Below is a small trained network, with its code and all its weights. Each question gives an input and a class and asks what happens when units are switched off, that is, made to give their printed mean instead of their output.

import numpy as np


def w(rows, s, z=0):
    codes = np.array(rows[::2]) - 128.0
    scale = np.full(codes.shape[1], s)
    scale[-1] = z or s
    return codes * scale


def norm(h):
    return h / np.sqrt((h * h).mean(-1, keepdims=True) + 1e-5)


def f(y):
    return np.maximum(y, 0)


def log_softmax(a):
    a = a - a.max(-1, keepdims=True)
    return a - np.log(np.exp(a).sum(-1, keepdims=True))


def net(x, mask):
    res = np.array(x, float).reshape(1, 3) / 4 @ E
    u = 0
    for l in range(4):
        y = f(norm(res) @ A[l][:, :-1].T + A[l][:, -1])
        res = res + np.where(mask[u : u + 3], y, B[l][:, -1]) @ B[l][:, :-1]
        u += 3
    return log_softmax(norm(res)[-1] @ U[:, :-1].T + U[:, -1])


A, B = {}, {}
E = w([
[35,101,155],'x0',
[192,251,69],'x1',
[132,66,75],'x2',
],0.003)
A[0] = w([
[90,247,167,61],'0.n0',
[133,137,185,190],'0.n1',
[113,148,141,4],'0.n2',
],0.012,0.0024)
B[0] = w([
[254,137,187,254],'0.n0',
[172,219,187,198],'0.n1',
[187,70,117,133],'0.n2',
],0.0072,0.004)
A[1] = w([
[76,199,255,94],'1.n0',
[73,16,111,155],'1.n1',
[116,193,73,4],'1.n2',
],0.0083,0.0017)
B[1] = w([
[34,108,165,239],'1.n0',
[140,251,114,253],'1.n1',
[200,156,93,144],'1.n2',
],0.014,0.0041)
A[2] = w([
[189,166,124,75],'2.n0',
[208,93,2,251],'2.n1',
[75,162,85,106],'2.n2',
],0.0077,0.00025)
B[2] = w([
[63,126,124,254],'2.n0',
[152,1,118,214],'2.n1',
[110,101,96,177],'2.n2',
],0.0097,0.0041)
A[3] = w([
[110,137,79,2],'3.n0',
[30,189,130,152],'3.n1',
[147,176,249,179],'3.n2',
],0.013,0.0013)
B[3] = w([
[142,194,24,143],'3.n0',
[79,4,43,239],'3.n1',
[164,172,254,255],'3.n2',
],0.0054,0.0081)
U = w([
[42,128,164,162],'0',
[212,97,87,154],'1',
[165,79,92,117],'2',
[176,195,226,204],'3',
[103,251,3,125],'4',
[160,151,106,24],'5',
[164,176,111,1],'6',
],0.018,0.0098)

Each question gives the input, the list of numbers given to net, and the class t.
The units are the neurons (one row each of A and B). Each row of codes is followed by its name. A weight is (code - 128) times the scale printed after its matrix; where a second scale follows, it is the last column's (A, B and U).
mask holds one flag per neuron, layer by layer. A switched-off neuron (its flag False) gives its mean, the last column of its row in B, instead of its output. The means were averaged over made-up inputs and are rounded, as every weight is.
A unit's drop is (log p(t) with every unit on - log p(t) with that unit switched off) / (log p(t) with every unit on - log p(t) with every unit switched off).
The circuit of an input: a set's keep is (log p(t) with only the set's units on - log p(t) with every unit switched off) / (log p(t) with every unit on - log p(t) with every unit switched off). Starting from all 12 units, units are removed one at a time, each time the one whose removal leaves the highest keep (on an exact tie, the one counted first), for as long as the keep stays at least 0.8.
units of the circuit, in order: the units of the circuit, biggest drop first
most important unit: the unit with the biggest drop
top k neurons: the k neurons with the biggest drops, biggest first
drop of u: that unit's drop, to one decimal
input [-2,7,0], class 1: most important unit	1.n0
input [-7,3,0], class 1: top 2 neurons	[1.n1 1.n0]
input [-6,-4,8], class 4: units of the circuit, in order	[0.n0 1.n1]
input [-7,7,3], class 1: top 2 neurons	[1.n1 2.n1]
input [-3,4,4], class 1: top 2 neurons	[2.n1 1.n1]
input [4,-5,4], class 4: units of the circuit, in order	[1.n1 0.n0]
input [2,-6,4], class 4: units of the circuit, in order	[1.n1 0.n0]
input [5,2,4], class 4: top 2 neurons	[0.n0 0.n1]
input [4,6,4], class 1: top 4 neurons	[1.n1 1.n0 0.n1 3.n2]
input [-8,3,-2], class 1: top 4 neurons	[1.n0 1.n1 2.n1 3.n2]
input [-6,-2,5], class 2: top 2 neurons	[2.n1 3.n2]
input [-5,-6,-2], class 0: top 3 neurons	[0.n0 1.n0 3.n1]
input [1,5,5], class 1: top 2 neurons	[2.n1 1.n1]
input [-7,5,4], class 2: units of the circuit, in order	[1.n1]
input [2,3,3], class 1: units of the circuit, in order	[1.n1 1.n0]
input [-8,0,1], class 2: top 2 neurons	[1.n1 2.n1]
input [3,-1,3], class 4: units of the circuit, in order	[0.n0 1.n1]
input [-5,-8,-8], class 0: top 3 neurons	[1.n0 0.n0 3.n1]
input [-6,4,5], class 2: top 2 neurons	[2.n1 1.n1]
input [8,8,8], class 1: top neuron	[2.n1]
input [3,-4,8], class 4: drop of 1.n2	0.0
input [6,-1,4], class 4: drop of 1.n1	0.1
input [-4,-6,6], class 4: drop of 0.n0	0.3
